In the rows, 128 means zero.
Each row of numbers stands for one element and depends on some of the facts below. Use the named rows to name the rest.

How the elements are related:
<179> {skitrus=trogufam}
<274> {vubrom=<256> <131> <148>, skitrus=ferol}
<569> {vubrom=<324>, skitrus=daskis}
<474> {medrar=<307>, skitrus=trogrek}
<710> {skitrus=trogrek}
<892> {vubrom=<745> <719> <952>, skitrus=gruda}
<212> {vubrom=<1094>, skitrus=zadan}
<315> {vubrom=<637> <495> <535> <1083>, skitrus=zadan}
<566> {vubrom=<131> <1055> <618> <4>, medrar=<826>, skitrus=trogrek}
<952> {skitrus=ferol}
<732> {vubrom=<122> <1082> <719>, medrar=<122> <4>, skitrus=ferol}
<4> {skitrus=trogrek}
<71> {medrar=<436> <887>, skitrus=trogrek}
<429> {skitrus=trogrek}
<260> {skitrus=daskis}
<642> {vubrom=<458>, skitrus=trogrek}
<436> {medrar=<542> <307> <474>, skitrus=zadan}
<1055> {skitrus=zadan}
<1003> {vubrom=<61> <122>, skitrus=zadan}
<1064> {medrar=<840>, skitrus=trogrek}
<134> {vubrom=<122>, skitrus=daskis}
<995> {skitrus=trogrek}
<936> {medrar=<121> <848>, skitrus=ziskim}
<560> {medrar=<122>, skitrus=zadan}
<633> {vubrom=<502> <179> <1055> <429> <777> <389>, skitrus=daskis}
<871> {vubrom=<502> <8>, medrar=<389>, skitrus=ferol}
<121> {skitrus=trogrek}
<119> {skitrus=trogrek}
<721> {medrar=<560>, skitrus=ferol}
<148> {medrar=<122> <695> <246> <307> <995>, skitrus=zadan}
<502> {skitrus=zadan}
<102> {skitrus=ferol}
<866> {vubrom=<122> <52>, skitrus=trogrek}
<307> {medrar=<848>, skitrus=ferol}
<719> {skitrus=ziskim}
<532> {vubrom=<336> <1094> <1033> <4>, skitrus=ferol}
<530> {skitrus=daskis}
<529> {medrar=<762>, skitrus=zadan}
<28> {skitrus=ferol}
<1033> {medrar=<474>, skitrus=trogrek}
<695> {vubrom=<777>, skitrus=trogufam}
<547> {skitrus=ziskim}
<1087> {vubrom=<495> <745>, skitrus=zadan}
<246> {medrar=<307>, skitrus=trogrek}
<600> {vubrom=<637> <710> <119> <560>, skitrus=gruda}
<323> {medrar=<722> <474>, skitrus=ferol}
<33> {vubrom=<121> <474>, skitrus=trogrek}
<730> {vubrom=<102> <429>, skitrus=gruda}
<637> {medrar=<826>, skitrus=trogrek}
<495> {skitrus=ferol}
<848> {skitrus=trogrek}
<256> {skitrus=trogrek}
<61> {skitrus=gruda}
<389> {skitrus=trogrek}
<1030> {skitrus=trogufam}
<122> {skitrus=ferol}
<377> {vubrom=<560>, medrar=<542> <848>, skitrus=trogrek}
<838> {vubrom=<366> <887>, skitrus=daskis}
<1082> {skitrus=ferol}
<252> {skitrus=ziskim}
<105> {medrar=<71> <695>, skitrus=gruda}
<1080> {vubrom=<105>, medrar=<246> <121>, skitrus=ferol}
<8> {medrar=<436> <307>, skitrus=trogrek}
<618> {skitrus=trogrek}
<98> {vubrom=<502>, skitrus=trogrek}
<109> {vubrom=<710>, skitrus=zadan}
<293> {vubrom=<530> <105> <774>, skitrus=trogrek}
<52> {medrar=<307> <887> <4>, skitrus=ferol}
<535> {medrar=<1030> <722>, skitrus=trogrek}
<1083> {skitrus=daskis}
<542> {medrar=<307> <848>, skitrus=ferol}
<488> {vubrom=<547> <78> <719>, skitrus=trogrek}
<826> {medrar=<848>, skitrus=ferol}
<1094> {skitrus=zadan}
<366> {skitrus=trogrek}
<777> {skitrus=ferol}
<336> {skitrus=ferol}
<745> {skitrus=trogrek}
<908> {vubrom=<61>, skitrus=ferol}
<640> {vubrom=<495>, skitrus=trogrek}
<754> {vubrom=<102>, skitrus=zadan}
<78> {skitrus=trogrek}
<821> {vubrom=<323> <530>, skitrus=trogrek}
<131> {skitrus=trogrek}
<807> {medrar=<122>, skitrus=zadan}
<840> {vubrom=<324> <719>, medrar=<542>, skitrus=daskis}
<458> {skitrus=trogrek}
<887> {skitrus=gruda}
<714> {vubrom=<8> <1055> <474>, skitrus=zadan}
<550> {skitrus=trogufam}
<774> {skitrus=trogrek}
<1066> {skitrus=gruda}
<1054> {medrar=<179>, skitrus=ferol}
<722> {medrar=<389>, skitrus=trogrek}
<195> {skitrus=trogrek}
<762> {medrar=<848>, skitrus=trogrek}
<26> {medrar=<1094> <246>, skitrus=gruda}
<284> {vubrom=<119> <952>, skitrus=trogrek}
<324> {skitrus=trogrek}
<861> {medrar=<179>, skitrus=trogrek}

Known rows:
<1083>: [120 104 133 120 142 130 126 129 127 143 133 122 129 137 122 157 108 126
 132 113 140 120 115 119 133 120 127 132 129 136 132 133 131 137 133 130
 142 133 140 124 130 137 143 139 127 116  89]
<1080>: [113 148 113 121 117 123 132 135 132 134 122 123 131 134 119 113 140 156
 113 125 132 132 135 138 130 124 130 132 135 141 136 100 121 140 123 123
 131 118 114 119 128 117 115 107  84 128 170]
<4>: [141 119 129 128 145 106 135 137 120 143 119 150 136 108 118 134 132 131
 137 113 116 123 118 125 127 119 136 134 128 147 127 131 136 138 128 129
 123 123 121 126 127 117 126 121 142 124 118]
<535>: [124 153 155 121 166 130 119 132 133 130 132 137 153 120 129 126 107 121
 121 125 115 109 109 140 126 124 134 133 112 131 125 143 150 146 109 132
  76 125 131 120 121 153 145 134 175 130  85]
<722>: [115 153 150 120 162 129 120 140 131 125 128 135 142 115 126 123 123 123
 117 128 115 118 114 144 126 125 137 134 118 134 125 119 139 145 115 130
  95 125 122 114 118 142 140 121 160 127 110]
<293>: [115 135 125 116 140 129 130 143 139 128 122 135 123 117 114 116 140 131
 122 121 131 136 115 139 132 121 132 130 137 140 135 103 131 137 135 122
 134 133 112 125 118 126 131  98 125 128 165]
<1033>: [121 153 118 119 131 110 138 137 127 138 126 148 144 124 129 123 122 139
 126 119 127 113 122 131 131 120 128 129 123 137 123 135 144 137 115 130
  94 123 124 133 131 137 122 120 132 133 153]
<131>: [128 127 128 119 143 115 136 139 132 135 126 149 136 114 121 136 127 131
 136 117 129 125 109 127 132 115 132 128 132 139 128 133 141 134 131 126
 115 131 132 134 125 131 133 117 155 126 146]
<618>: [127 128 128 119 143 114 137 140 132 135 126 148 135 114 121 136 127 132
 136 118 129 126 110 128 131 115 132 128 131 139 129 133 142 134 131 126
 115 131 132 135 126 131 133 117 157 127 146]
<324>: [127 118 139 132 146 129 127 132 137 137 133 136 142 120 119 131 116 123
 139 120 132 123 108 126 133 119 127 133 130 137 135 140 139 134 132 128
 115 140 133 124 126 130 140 117 164 127 115]
<995>: [132 115 137 137 146 117 126 136 123 140 122 135 138 110 116 127 134 128
 134 120 119 126 119 131 127 125 131 139 131 146 133 122 125 139 130 128
 132 131 115 112 125 110 128 110 130 123 115]
<179>: [127 126 139 119 158 106 135 145 136 136 127 148 132 109 119 141 131 139
 137 118 125 140 122 131 130 114 135 135 136 142 136 139 130 138 133 120
 117 129 142 128 126 121 137 123 155 116 152]
<1030>: [119 149 171 118 188 121 115 146 135 123 128 131 140 104 124 132 126 130
 117 129 106 132 121 150 122 125 144 141 120 137 132 126 129 152 116 123
  93 120 135 106 115 136 148 130 168 116  98]
<315>: [102 119 131 116 145 134 118 132 137 136 136 112 122 143 116 129 115 122
 126 119 139 136 127 118 129 127 124 132 134 135 136 110 129 138 140 133
 156 135 125 103 120 124 140 112 135 112  87]
<529>: [107 139 110 104 124 117 128 125 131 138 121 116 139 147 124 129 120 167
 123 127 145 130 126 113 124 122 121 125 129 131 135 118 132 140 125 130
 140 127 134 117 129 130 117 112  59 119 106]
<1003>: [ 98 121 129 116 143 136 118 132 137 135 136 112 119 143 116 127 117 122
 124 120 139 137 129 119 129 128 125 132 134 135 137 105 126 139 141 134
 159 135 123 102 119 123 139 109 133 112  89]
<936>: [121 126 110 129 113 128 128 131 125 137 125 122 140 130 124 130 128 143
 124 126 140 113 119 127 128 126 127 129 127 134 131 121 126 141 122 125
 133 137 122 127 132 132 119 116  64 131 135]
<719>: [129 102 132 133 137 136 126 131 128 139 135 128 134 124 121 147 115 115
 135 117 136 113 107 125 133 121 129 131 127 135 132 136 136 135 132 127
 130 142 133 131 129 136 140 128 135 126 109]

Rows to name:
No name comes twice in this set of rows, the named rows included.
[143 129 122 123 130 126 123 116 140 135 116 129 165 122 116 117 119 180
 139 134 141 123 100 112 120 117 128 121 130 130 144 154 139 145 120 120
 118 144 146 134 132 141 124 117  65 136  82] : <637>
[111 114 124 114 136 131 126 135 128 136 129 122 118 136 121 149 121 129
 125 116 139 128 121 125 132 122 130 130 131 136 132 110 124 139 135 128
 152 131 130 121 127 136 138 127 113 116 113] : <260>
[143 109 104 113 135 119 125 113 121 154 123 137 113 142 117 129 107 119
 139 100 119 133 132 107 125 127 133 134 120 144 137 130 149 141 132 139
 145 122 112 114 127 135 143 136 141 116  50] : <560>
[106 129 123 112 137 114 128 132 123 142 126 120 130 140 124 136 121 139
 123 120 132 126 131 119 126 125 123 133 127 138 129 112 131 138 128 135
 140 122 124 107 125 121 124 117  98 112 100] : <436>
[127 151 108 114 118 127 123 128 144 125 113 131 146 120 112 101 140 184
 127 137 140 136 113 120 117 121 135 118 139 131 142 117 126 149 123 116
 141 141 130 131 127 135 115  99  52 136 124] : <566>
[122 132 127 131 128 121 128 131 129 137 128 127 140 130 121 127 127 146
 125 125 128 127 128 131 130 123 130 135 130 141 135 119 124 140 125 127
 123 122 125 115 130 118 124 119 123 124 131] : <307>
[103 125 117 111 131 130 125 142 131 132 131 123 109 135 118 138 131 129
 119 117 140 132 130 127 130 124 135 127 136 137 130  94 117 142 136 126
 165 130 122 119 125 130 134 119 111 116 130] : <633>
[118 114 121 101 141 118 136 138 123 139 120 129 116 131 123 160 126 138
 122 110 138 126 114 127 132 114 131 129 130 139 128 116 134 136 132 125
 143 122 133 136 127 138 133 135  98 117 134] : <530>
[121 125 132 126 135 129 128 133 137 132 132 130 131 129 118 131 125 134
 128 123 131 136 119 131 133 119 132 131 133 139 138 117 128 137 134 125
 127 128 133 120 126 125 138 120 156 122 138] : <28>
[128 127 129 119 137 115 136 136 132 135 129 141 133 125 121 142 125 138
 131 118 130 130 117 127 132 112 135 128 131 140 131 128 136 135 132 125
 118 121 141 132 128 126 134 130 160 122 146] : <336>
[125 103 106 137 114  97 126 116 102 126 118 149 144 130 148 176 137 152
 155 145  99 160 111 131 130 123 135 144 100 138 141 102 111 132 139 131
 101 124 144  87 146 112 141 124 153  97 164] : <887>
[118 137 130 131 143 112 127 146 133 137 127 136 127 112 115 115 142 140
 127 122 120 141 146 137 126 128 136 141 139 146 138 113 113 144 128 122
 137 127 116 107 125 106 125 105 123 118 148] : <695>
[121 150 162 113 177 113 125 147 126 125 125 144 144 105 127 140 127 123
 118 124 108 114 109 143 123 118 143 132 117 137 118 126 143 145 115 128
  89 117 134 122 116 140 140 132 179 123 106] : <389>
[113 126 134 136 133 145 118 132 144 130 140 120 129 134 113 117 123 126
 126 127 133 138 127 132 133 126 131 133 137 137 142 109 120 139 137 126
 140 135 125 108 123 121 141 112 159 124 122] : <908>

The same elements again, as new rows of numbers:
Known rows:
<33>: [101 118 170 120 143  75  49 143 114 131  96 151 157 127 145 131  84 100
 109 132 120  75 132 103 142 155]
<866>: [122 133 171  99 129  75  70 153 114 128  93 137 158 120 144 121  87 102
 135 133 120  54 119 102 145 153]
<274>: [ 98 119 166 119 140  72  87 147 125 131  95 154 161 137 142 134  63 107
 101 130 116  64 124 113 144 160]
<840>: [ 96 144 165  95 121  87  69 158 119 130  83 128 155 132 138 142  90 123
 145 111 140 103 107 112 161 162]
<838>: [127 146 137 131 116  92   5 143  97 113  78 158 171 110 147 122  65  61
 109 166 123 109  95 161 163 154]
<640>: [122 134 171 100 129  76  76 153 114 129  93 135 157 120 143 121  89 103
 134 134 118  52 117 102 147 154]
<871>: [ 66 119 155 106 122  74  53 178 129 123  91 202 162 132 149 129 104 129
  86 134 112  45 143 108  96 161]
<109>: [126 139 173 104 129  78  90 151 117 128  88 141 158 120 137 123  89 102
 128 132 118  42 124 104 138 156]
<695>: [111 131 165 118 127  65  83 144 119 134 104 143 156 119 144 125  81 118
  70 103 128 150 142 117 147 152]
<714>: [106 121 172 123 143  77  64 142 116 130  89 157 158 127 138 133  86  97
 101 131 120  62 139 105 134 157]
<458>: [ 94 107 151 128  85 147 215 158  65 130  96 127 166  97 147 124   9  77
 183 145  84 111 153  73 163 166]
<807>: [103 143 168 136 119  76  96 153 124 149  90 129 160  85 144 133  75 115
 108 120 115  94 135 110 107 154]
<179>: [ 89 134 201 152 128  85 124 167  96 137 103 169 153 157 156  94  46 121
  98 150 117 118 121 117 181 152]
<952>: [ 95 141 168 122 126  82 153 165 122 133  92 119 162 132 145 134  68 128
 135 148 100  49 107 111 161 155]
<52>: [ 73 152 165 126 117  81 133 172 122 147  87 117 162 108 150 153  68 142
 150 121 116  83 104 117 110 158]
<550>: [ 98 127 167 121 134  76 104 159 113 130  99 131 162 132 150 130  72 105
 122 141 112  75 124 109 149 154]
<530>: [ 64 117 167 145 132  94  97 154 123 138  91 125 164 132 144 139  64 116
 113 151 104  93 131  98 174 161]
<762>: [ 82 139 166 121 134  91  94 155  93 132  88 130 153 135 144 158 101 125
 144 115 132 124 126 107 155 155]

Name these rows:
No name comes twice in this set of rows, the named rows included.
[ 87 142 170 122 121  89 119 167 129 135  88 106 163 126 144 130  77 126
 141 155 105  63 105 103 181 157] : <1083>
[ 84 139 162 118 133  88 128 154 104 128  88 136 155 147 140 159  84 133
 128 112 128 123 117 119 163 159] : <826>
[113 166 137 151 106  95  86 146  81 123  88 148 164 102 150 141  77 109
  95 158 108 181 104 166 187 144] : <887>
[ 79 125 172 142 142  83  92 154 110 137  94 132 159 129 148 139  86 118
 116 149 107  79 132 101 160 152] : <429>
[101 117 167 113 138  74  49 140 121 134  99 161 157 131 142 138  64 105
 107 133 119  73 124 109 151 158] : <730>
[ 27 124 156 139 124  94 112 184 114 135  88 171 163 133 153 159  91 147
 119 134 108  85 141 105 105 162] : <323>
[127 137 172 104 130  78  82 150 118 128  88 144 157 120 137 123  88  99
 126 132 119  41 126 105 138 156] : <1003>
[ 55 127 165 146 125  86  98 158 116 154  96 138 159 109 151 163  54 133
 127 127 111 118 129 105 126 158] : <105>
[ 76 135 169 139 141  88 119 149  96 133  93 124 152 143 143 154 107 138
 111 126 119 145 138 104 190 151] : <121>
[ 85 140 166 125 125  83  85 159 105 140  90 134 156 111 148 145  91 125
 129 118 125 116 128 108 129 154] : <71>
[ 76 133 156 108 113  85  78 182 111 120  93 180 158 123 151 118 136 141
  94 147 105  70 151  97 133 152] : <722>
[ 49 135 168 143 139  89  85 165 100 143  87 131 157 126 152 168  96 132
 148 123 126 114 127 104 123 156] : <8>
[ 92 137 197 134 123  88  99 170 104 140  90 182 156 143 154 104  22 112
 134 143 122  64 100 123 128 161] : <1054>
[120 101 149 105  86 139 166 148  68 124  97 147 163  94 143 114   6  59
 174 127  99 105 154  76 144 169] : <642>

